Below are the code and all the weights of a small trained network. Each question names an input and a class and asks about switching units off, where a switched-off unit gives its printed mean instead of its output.

import numpy as np


def w(rows, s, z=0):
    codes = np.array(rows[::2]) - 128.0
    scale = np.full(codes.shape[1], s)
    scale[-1] = z or s
    return codes * scale


def f(y):
    return y / 2 * (1 + np.tanh(0.7978845608 * (y + 0.044715 * y**3)))


def log_softmax(a):
    a = a - a.max(-1, keepdims=True)
    return a - np.log(np.exp(a).sum(-1, keepdims=True))


def net(x, mask):
    res = np.array(x, float).reshape(1, 6) / 4 @ E
    y = f(res @ A[0][:, :-1].T + A[0][:, -1])
    res = res + np.where(mask, y, B[0][:, -1]) @ B[0][:, :-1]
    return log_softmax(res[-1] @ U[:, :-1].T + U[:, -1])


A, B = {}, {}
E = w([
[129,129,127],'x0',
[191,86,2],'x1',
[1,13,96],'x2',
[39,245,46],'x3',
[126,131,127],'x4',
[124,125,132],'x5',
],0.0076)
A[0] = w([
[123,169,49,109],'neuron 0',
[177,4,122,122],'neuron 1',
[124,112,169,39],'neuron 2',
[98,160,112,65],'neuron 3',
[151,180,163,111],'neuron 4',
[156,72,165,43],'neuron 5',
[145,158,129,42],'neuron 6',
[141,150,130,56],'neuron 7',
[80,82,92,83],'neuron 8',
[186,75,176,52],'neuron 9',
[153,114,81,90],'neuron 10',
[96,144,180,66],'neuron 11',
[123,150,152,58],'neuron 12',
[109,156,111,46],'neuron 13',
[207,166,90,148],'neuron 14',
[130,117,137,52],'neuron 15',
[175,97,47,1],'neuron 16',
[170,185,126,74],'neuron 17',
[162,181,160,83],'neuron 18',
[83,147,198,29],'neuron 19',
[155,165,143,107],'neuron 20',
[150,93,157,71],'neuron 21',
[93,178,43,135],'neuron 22',
[100,110,126,62],'neuron 23',
[205,92,67,141],'neuron 24',
[68,190,114,39],'neuron 25',
[94,146,254,92],'neuron 26',
[69,181,120,64],'neuron 27',
[147,157,140,81],'neuron 28',
[154,102,78,75],'neuron 29',
[69,87,152,87],'neuron 30',
[172,166,130,107],'neuron 31',
[97,170,106,51],'neuron 32',
[81,88,112,77],'neuron 33',
],0.015,0.0076)
B[0] = w([
[134,164,161,210],'neuron 0',
[142,182,161,250],'neuron 1',
[183,160,131,132],'neuron 2',
[186,115,131,152],'neuron 3',
[81,87,138,195],'neuron 4',
[191,124,158,167],'neuron 5',
[174,79,92,128],'neuron 6',
[151,102,102,123],'neuron 7',
[116,43,115,198],'neuron 8',
[183,125,168,196],'neuron 9',
[118,149,86,151],'neuron 10',
[154,156,47,160],'neuron 11',
[141,112,79,127],'neuron 12',
[170,123,122,134],'neuron 13',
[65,61,114,230],'neuron 14',
[223,111,91,112],'neuron 15',
[140,190,33,167],'neuron 16',
[145,80,130,186],'neuron 17',
[102,68,133,191],'neuron 18',
[156,154,50,173],'neuron 19',
[107,89,127,170],'neuron 20',
[176,131,146,151],'neuron 21',
[186,143,202,255],'neuron 22',
[149,88,101,134],'neuron 23',
[96,165,106,218],'neuron 24',
[183,123,147,196],'neuron 25',
[115,180,2,252],'neuron 26',
[184,127,161,194],'neuron 27',
[109,102,124,143],'neuron 28',
[118,162,81,154],'neuron 29',
[124,97,144,192],'neuron 30',
[124,30,131,183],'neuron 31',
[223,117,138,160],'neuron 32',
[137,34,91,182],'neuron 33',
],0.0081,0.0086)
U = w([
[119,144,186,251],'0',
[153,178,67,106],'1',
[126,1,168,66],'2',
[240,166,251,64],'3',
],0.0092,0.014)

Each question gives the input, the list of numbers given to net, and the class t.
The units are the neurons (one row each of A and B). Each row of codes is followed by its name. A weight is (code - 128) times the scale printed after its matrix; where a second scale follows, it is the last column's (A, B and U).
mask holds one flag per neuron, in row order. A switched-off neuron (its flag False) gives its mean, the last column of its row in B, instead of its output. The means were averaged over made-up inputs and are rounded, as every weight is.
A unit's drop is (log p(t) with every unit on - log p(t) with that unit switched off) / (log p(t) with every unit on - log p(t) with every unit switched off).
The circuit of an input: a set's keep is (log p(t) with only the set's units on - log p(t) with every unit switched off) / (log p(t) with every unit on - log p(t) with every unit switched off). Starting from the 12 units with the biggest drops (on a tie, the unit counted first), units are removed one at a time, each time the one whose removal leaves the highest keep (on an exact tie, the one counted first), for as long as the keep stays at least 0.8.
units of the circuit, in order: the units of the circuit, biggest drop first
most important unit: the unit with the biggest drop
k most important neurons: the k neurons with the biggest drops, biggest first
drop when u is switched off: that unit's drop, to one decimal
input [-5,8,2,-6,-7,7], class 1: most important unit => neuron 16
input [0,-8,6,-6,-5,-3], class 1: units of the circuit, in order => (neuron 26; neuron 19)
input [-6,5,4,-5,1,-3], class 1: units of the circuit, in order => (neuron 16; neuron 24)
input [-6,-6,0,-2,6,-3], class 1: units of the circuit, in order => (neuron 26; neuron 19)
input [2,1,7,4,7,-6], class 2: units of the circuit, in order => (neuron 8; neuron 33)
input [-7,5,5,-3,3,4], class 1: units of the circuit, in order => (neuron 16; neuron 14)
input [7,8,-8,-8,0,-8], class 0: units of the circuit, in order => (neuron 14; neuron 24)
input [-6,5,-6,4,-6,0], class 2: units of the circuit, in order => (neuron 14; neuron 31)
input [0,8,-1,-8,5,3], class 1: 4 most important neurons => (neuron 16; neuron 24; neuron 22; neuron 29)
input [-1,0,0,3,5,2], class 3: units of the circuit, in order => (neuron 26; neuron 14)
input [-4,2,4,-7,-7,-3], class 3: units of the circuit, in order => (neuron 1; neuron 5)
input [1,7,-8,5,7,-8], class 0: 2 most important neurons => (neuron 0; neuron 22)
input [8,-7,2,6,-8,-5], class 1: 2 most important neurons => (neuron 26; neuron 19)
input [1,6,6,-7,1,7], class 0: units of the circuit, in order => (neuron 1)
input [-7,5,-6,-1,5,-3], class 2: 3 most important neurons => (neuron 14; neuron 31; neuron 26)
input [7,-7,-4,6,-2,6], class 1: 3 most important neurons => (neuron 26; neuron 19; neuron 11)
input [-5,7,-8,3,8,-2], class 2: drop when neuron 26 is switched off => 0.2
input [8,-3,4,6,-5,-4], class 3: drop when neuron 26 is switched off => 0.1
input [-6,-3,-2,6,0,5], class 3: drop when neuron 15 is switched off => 0.0
input [2,-5,8,8,4,-1], class 2: drop when neuron 33 is switched off => 0.8
input [-5,4,8,5,4,-3], class 2: units of the circuit, in order => (neuron 8)
